Below is a small trained network, with its code and all its weights. Each question gives an input and a target symbol and asks what happens when units are switched off, that is, made to give their printed mean instead of their output.

import numpy as np


def w(rows, s, z=0):
    codes = np.array(rows[::2]) - 128.0
    scale = np.full(codes.shape[1], s)
    scale[-1] = z or s
    return codes * scale


def f(y):
    return y / 2 * (1 + np.tanh(0.7978845608 * (y + 0.044715 * y**3)))


def softmax(a):
    e = np.exp(a - a.max(-1, keepdims=True))
    return e / e.sum(-1, keepdims=True)


def log_softmax(a):
    a = a - a.max(-1, keepdims=True)
    return a - np.log(np.exp(a).sum(-1, keepdims=True))


def net(x, mask):
    ids = ['αβζηθλμξσφ'.index(c) for c in x.split()]
    T = len(ids)
    res = E[ids] + P[:T]
    q, k, v = (res @ M[0].T for M in (Q, K, V))
    z = softmax(np.where(np.tri(T) > 0, q @ k.T / 4**0.5, -1e9)) @ v
    res = res + np.where(mask[0], z, O[0][:, -1]) @ O[0][:, :-1]
    y = f(res @ A[0][:, :-1].T + A[0][:, -1])
    res = res + np.where(mask[1:25], y, B[0][:, -1]) @ B[0][:, :-1]
    return log_softmax(res[-1] @ U[:, :-1].T + U[:, -1])


Q, K, V, O, A, B = {}, {}, {}, {}, {}, {}
E = w([
[112,115,108],'α',
[89,155,189],'β',
[56,85,71],'ζ',
[113,120,196],'η',
[85,127,120],'θ',
[62,141,184],'λ',
[23,245,111],'μ',
[197,4,26],'ξ',
[88,14,109],'σ',
[133,190,35],'φ',
],0.014)
P = w([
[167,132,216],'0',
[165,94,186],'1',
[158,77,155],'2',
[123,94,132],'3',
[97,100,114],'4',
[72,102,93],'5',
[53,92,72],'6',
[42,80,32],'7',
[3,105,10],'8',
[61,63,82],'9',
[117,57,46],'10',
],0.0071)
Q[0] = w([
[253,199,130],'H1',
[196,217,67],'H1',
[129,172,119],'H1',
[6,98,135],'H1',
],0.013)
K[0] = w([
[186,169,164],'H1',
[221,132,245],'H1',
[119,108,166],'H1',
[69,102,76],'H1',
],0.013)
V[0] = w([
[114,97,251],'H1',
[99,94,100],'H1',
[178,48,70],'H1',
[97,101,182],'H1',
],0.014)
O[0] = w([
[161,97,201,139],'H1',
[26,57,167,253],'H1',
[246,10,29,145],'H1',
[107,68,203,208],'H1',
],0.011,0.0042)
A[0] = w([
[160,132,92,87],'N1',
[35,233,168,162],'N2',
[227,94,168,63],'N3',
[75,138,152,16],'N4',
[226,110,123,167],'N5',
[182,138,75,68],'N6',
[168,98,70,2],'N7',
[122,204,148,125],'N8',
[162,67,199,116],'N9',
[161,117,123,59],'N10',
[244,130,171,78],'N11',
[248,208,180,161],'N12',
[144,199,147,166],'N13',
[130,41,126,180],'N14',
[207,97,255,136],'N15',
[232,183,82,77],'N16',
[106,151,107,149],'N17',
[116,120,166,65],'N18',
[214,200,131,200],'N19',
[93,101,58,180],'N20',
[19,101,159,202],'N21',
[53,93,137,132],'N22',
[155,2,168,27],'N23',
[225,52,111,227],'N24',
],0.0091,0.008)
B[0] = w([
[63,211,213,134],'N1',
[211,98,127,240],'N2',
[58,172,47,135],'N3',
[99,160,190,150],'N4',
[116,181,164,150],'N5',
[135,59,105,139],'N6',
[148,73,170,152],'N7',
[188,158,83,160],'N8',
[53,143,126,162],'N9',
[53,156,216,126],'N10',
[147,106,92,130],'N11',
[179,14,140,140],'N12',
[185,73,131,154],'N13',
[112,180,132,201],'N14',
[119,108,104,178],'N15',
[184,61,118,131],'N16',
[202,71,79,138],'N17',
[26,162,162,141],'N18',
[190,12,1,127],'N19',
[161,182,206,192],'N20',
[170,95,147,250],'N21',
[84,166,146,191],'N22',
[64,117,43,178],'N23',
[96,188,121,202],'N24',
],0.0086,0.02)
U = w([
[205,230,182,112],'α',
[161,245,114,232],'β',
[123,145,165,165],'ζ',
[163,92,150,75],'η',
[84,108,145,92],'θ',
[134,109,150,40],'λ',
[91,168,234,158],'μ',
[202,122,90,245],'ξ',
[125,56,136,2],'σ',
[133,168,157,79],'φ',
],0.011,0.0075)

Each question gives the input, a string of symbols that net reads in full, and the target symbol t.
The units are the heads (4 rows each of Q, K, V and O) and the neurons (one row each of A and B). Each row of codes is followed by its name. A weight is (code - 128) times the scale printed after its matrix; where a second scale follows, it is the last column's (O, A, B and U).
mask holds one flag per unit, heads first, then neurons. A switched-off unit (its flag False) gives its mean, the last column of its rows in O or B, instead of its output. The means were averaged over made-up inputs and are rounded, as every weight is.
A unit's drop is (log p(t) with every unit on - log p(t) with that unit switched off) / (log p(t) with every unit on - log p(t) with every unit switched off).
The circuit of an input: a set's keep is (log p(t) with only the set's units on - log p(t) with every unit switched off) / (log p(t) with every unit on - log p(t) with every unit switched off). Starting from the 12 units with the biggest drops (on a tie, the unit counted first), units are removed one at a time, each time the one whose removal leaves the highest keep (on an exact tie, the one counted first), for as long as the keep stays at least 0.8.
units of the circuit, in order: the units of the circuit, biggest drop first
k most important neurons: the k neurons with the biggest drops, biggest first
drop of u: that unit's drop, to one decimal
input λ μ λ β, target α: units of the circuit, in order => [H1; N2; N8]
input σ β η α η ξ λ σ λ η, target θ: units of the circuit, in order => [H1; N23; N2; N9]
input λ λ β β α λ λ ξ β λ, target β: units of the circuit, in order => [H1; N24; N20; N14]
input λ β λ β λ β ξ μ φ λ, target ξ: units of the circuit, in order => [H1; N17; N24]
input λ λ σ ξ β λ, target β: 2 most important neurons => [N24; N14]
input β η η, target σ: 4 most important neurons => [N12; N15; N20; N24]
input θ ξ μ α, target β: units of the circuit, in order => [H1; N21]
input ξ σ β β, target θ: units of the circuit, in order => [H1; N23; N2; N9]
input λ α λ ξ λ λ φ μ, target ξ: units of the circuit, in order => [N2; N17; N24; H1]
input σ β φ λ μ η, target α: 3 most important neurons => [N2; N23; N8]
input σ β β, target θ: 2 most important neurons => [N20; N23]
input η λ α ξ θ, target β: 2 most important neurons => [N24; N21]
input λ λ λ λ λ λ λ λ λ α μ, target α: 2 most important neurons => [N2; N23]
input σ λ θ, target θ: 3 most important neurons => [N20; N23; N2]
input λ λ μ α μ η, target α: 2 most important neurons => [N2; N8]
input λ φ μ, target ξ: 2 most important neurons => [N20; N2]
input λ η λ ξ β β α μ μ α, target α: 2 most important neurons => [N2; N23]
input λ λ λ μ θ ξ λ β, target β: most important neuron => [N2]
input β β β η σ μ σ, target θ: 2 most important neurons => [N23; N2]
input β λ λ λ ξ ξ σ η, target θ: 4 most important neurons => [N23; N2; N8; N7]
input β β θ θ μ, target α: 2 most important neurons => [N23; N2]
input λ λ β φ λ μ λ λ, target α: drop of N11 => 0.0
input β λ β φ φ, target ξ: drop of N19 => 0.3
input λ α λ λ σ λ, target θ: drop of H1 => 0.9
input λ β ξ, target β: drop of N24 => 0.2
